Here is a tiny trained network, its code and every weight. The questions are about switching its units off for an input and a target symbol, where a switched-off unit gives its printed mean instead of its output.

import numpy as np


def w(rows, s, z=0):
    codes = np.array(rows[::2]) - 128.0
    scale = np.full(codes.shape[1], s)
    scale[-1] = z or s
    return codes * scale


def norm(h):
    return h / np.sqrt((h * h).mean(-1, keepdims=True) + 1e-5)


def f(y):
    return y / 2 * (1 + np.tanh(0.7978845608 * (y + 0.044715 * y**3)))


def softmax(a):
    e = np.exp(a - a.max(-1, keepdims=True))
    return e / e.sum(-1, keepdims=True)


def log_softmax(a):
    a = a - a.max(-1, keepdims=True)
    return a - np.log(np.exp(a).sum(-1, keepdims=True))


def net(x, mask):
    ids = ['Φδζθμσ'.index(c) for c in x.split()]
    T = len(ids)
    res = E[ids] + P[:T]
    q, k, v = (norm(res) @ M[0].T for M in (Q, K, V))
    z = softmax(np.where(np.tri(T) > 0, q @ k.T / 4**0.5, -1e9)) @ v
    res = res + np.where(mask[0], z, O[0][:, -1]) @ O[0][:, :-1]
    y = f(norm(res) @ A[0][:, :-1].T + A[0][:, -1])
    res = res + np.where(mask[1:17], y, B[0][:, -1]) @ B[0][:, :-1]
    return log_softmax(norm(res)[-1] @ U[:, :-1].T + U[:, -1])


Q, K, V, O, A, B = {}, {}, {}, {}, {}, {}
E = w([
[21,131,104,116,145],'Φ',
[135,79,104,179,195],'δ',
[121,43,62,106,2],'ζ',
[166,125,195,38,57],'θ',
[130,55,186,93,28],'μ',
[205,161,147,4,128],'σ',
],0.0061)
P = w([
[211,83,138,25,148],'0',
[149,89,29,60,215],'1',
[208,179,1,168,26],'2',
[105,66,188,87,180],'3',
[163,127,83,34,159],'4',
[187,201,88,173,50],'5',
[68,94,183,113,125],'6',
[144,123,34,30,148],'7',
[172,224,109,155,62],'8',
],0.0063)
Q[0] = w([
[134,125,48,96,164],'head 1',
[112,59,117,135,160],'head 1',
[1,80,63,33,170],'head 1',
[135,118,104,112,171],'head 1',
],0.0078)
K[0] = w([
[119,157,202,125,31],'head 1',
[188,109,162,213,74],'head 1',
[14,203,221,150,3],'head 1',
[90,178,146,195,105],'head 1',
],0.0054)
V[0] = w([
[124,67,88,141,204],'head 1',
[150,145,2,203,202],'head 1',
[38,224,135,104,189],'head 1',
[73,64,99,222,136],'head 1',
],0.0061)
O[0] = w([
[59,131,82,202,131,243],'head 1',
[137,118,2,126,215,77],'head 1',
[153,157,188,232,252,4],'head 1',
[52,28,96,164,141,25],'head 1',
],0.0048,0.0016)
A[0] = w([
[194,211,98,175,64,57],'neuron 1',
[102,116,234,175,162,184],'neuron 2',
[103,81,203,69,126,137],'neuron 3',
[112,111,147,152,155,41],'neuron 4',
[99,190,143,202,136,2],'neuron 5',
[218,192,148,196,130,112],'neuron 6',
[91,120,254,138,153,144],'neuron 7',
[173,101,117,133,117,37],'neuron 8',
[120,146,118,135,174,54],'neuron 9',
[166,79,137,87,124,96],'neuron 10',
[89,212,165,190,123,17],'neuron 11',
[100,179,59,232,173,105],'neuron 12',
[165,175,80,85,79,194],'neuron 13',
[113,69,141,182,178,73],'neuron 14',
[177,108,186,211,190,109],'neuron 15',
[116,156,84,202,161,87],'neuron 16',
],0.0083,0.0051)
B[0] = w([
[174,80,89,149,166,168],'neuron 1',
[193,60,92,56,231,146],'neuron 2',
[117,14,169,146,134,194],'neuron 3',
[39,54,109,69,163,107],'neuron 4',
[101,123,143,45,137,121],'neuron 5',
[85,144,3,97,98,134],'neuron 6',
[159,101,45,101,235,157],'neuron 7',
[108,151,87,61,124,110],'neuron 8',
[60,133,138,10,110,113],'neuron 9',
[3,120,148,100,69,148],'neuron 10',
[9,105,162,86,146,124],'neuron 11',
[129,142,219,92,124,186],'neuron 12',
[169,142,122,217,154,253],'neuron 13',
[93,26,148,73,82,125],'neuron 14',
[206,26,25,118,78,115],'neuron 15',
[105,133,187,102,112,147],'neuron 16',
],0.0068,0.0061)
U = w([
[116,44,133,80,252,253],'Φ',
[172,112,1,174,106,26],'δ',
[63,25,184,128,27,40],'ζ',
[210,204,136,116,120,239],'θ',
[175,164,233,176,96,96],'μ',
[96,228,223,59,167,168],'σ',
],0.0069,0.0018)

Each question gives the input, a string of symbols that net reads in full, and the target symbol t.
The units are the heads (4 rows each of Q, K, V and O) and the neurons (one row each of A and B). Each row of codes is followed by its name. A weight is (code - 128) times the scale printed after its matrix; where a second scale follows, it is the last column's (O, A, B and U).
mask holds one flag per unit, heads first, then neurons. A switched-off unit (its flag False) gives its mean, the last column of its rows in O or B, instead of its output. The means were averaged over made-up inputs and are rounded, as every weight is.
A unit's drop is (log p(t) with every unit on - log p(t) with that unit switched off) / (log p(t) with every unit on - log p(t) with every unit switched off).
The circuit of an input: a set's keep is (log p(t) with only the set's units on - log p(t) with every unit switched off) / (log p(t) with every unit on - log p(t) with every unit switched off). Starting from the 12 units with the biggest drops (on a tie, the unit counted first), units are removed one at a time, each time the one whose removal leaves the highest keep (on an exact tie, the one counted first), for as long as the keep stays at least 0.8.
units of the circuit, in order: the units of the circuit, biggest drop first
unit that matters most: the unit with the biggest drop
k most important neurons: the k neurons with the biggest drops, biggest first
drop when u is switched off: that unit's drop, to one decimal
input δ Φ ζ Φ Φ, target δ: units of the circuit, in order => (neuron 12; neuron 2)
input θ Φ ζ Φ δ, target δ: units of the circuit, in order => (neuron 12; neuron 3; neuron 2)
input ζ μ Φ Φ σ θ σ δ, target θ: units of the circuit, in order => (head 1)
input Φ Φ Φ δ μ Φ μ θ, target ζ: 2 most important neurons => (neuron 10; neuron 3)
input ζ Φ θ σ δ δ Φ Φ Φ, target σ: units of the circuit, in order => (head 1; neuron 11; neuron 12)
input Φ Φ Φ Φ ζ ζ Φ Φ μ, target δ: units of the circuit, in order => (head 1; neuron 6)
input Φ μ ζ Φ Φ Φ ζ Φ θ, target δ: 3 most important neurons => (neuron 6; neuron 1; neuron 12)
input Φ ζ δ δ ζ δ μ Φ σ, target δ: units of the circuit, in order => (neuron 6; neuron 12)
input Φ μ Φ Φ Φ μ Φ Φ, target ζ: units of the circuit, in order => (head 1; neuron 7)
input μ ζ Φ δ μ Φ θ, target Φ: 2 most important neurons => (neuron 7; neuron 2)
input Φ Φ Φ δ Φ Φ σ, target Φ: units of the circuit, in order => (head 1; neuron 7)
input μ δ ζ δ δ δ Φ θ, target μ: 2 most important neurons => (neuron 13; neuron 6)
input θ μ μ δ Φ μ δ δ, target ζ: 2 most important neurons => (neuron 10; neuron 7)
input Φ μ Φ Φ θ, target μ: 2 most important neurons => (neuron 13; neuron 2)
input μ Φ Φ Φ Φ σ δ δ, target θ: unit that matters most => neuron 3
input Φ θ Φ θ δ, target μ: 2 most important neurons => (neuron 7; neuron 2)
input ζ Φ δ Φ Φ μ, target δ: drop when neuron 1 is switched off => 0.2
input θ Φ δ Φ δ μ ζ δ, target ζ: drop when neuron 10 is switched off => 0.3
input Φ σ σ Φ δ δ μ, target Φ: drop when neuron 7 is switched off => 0.3
input Φ Φ μ σ δ δ μ Φ, target ζ: units of the circuit, in order => (head 1)
input δ Φ Φ Φ Φ θ σ, target Φ: drop when head 1 is switched off => 0.3
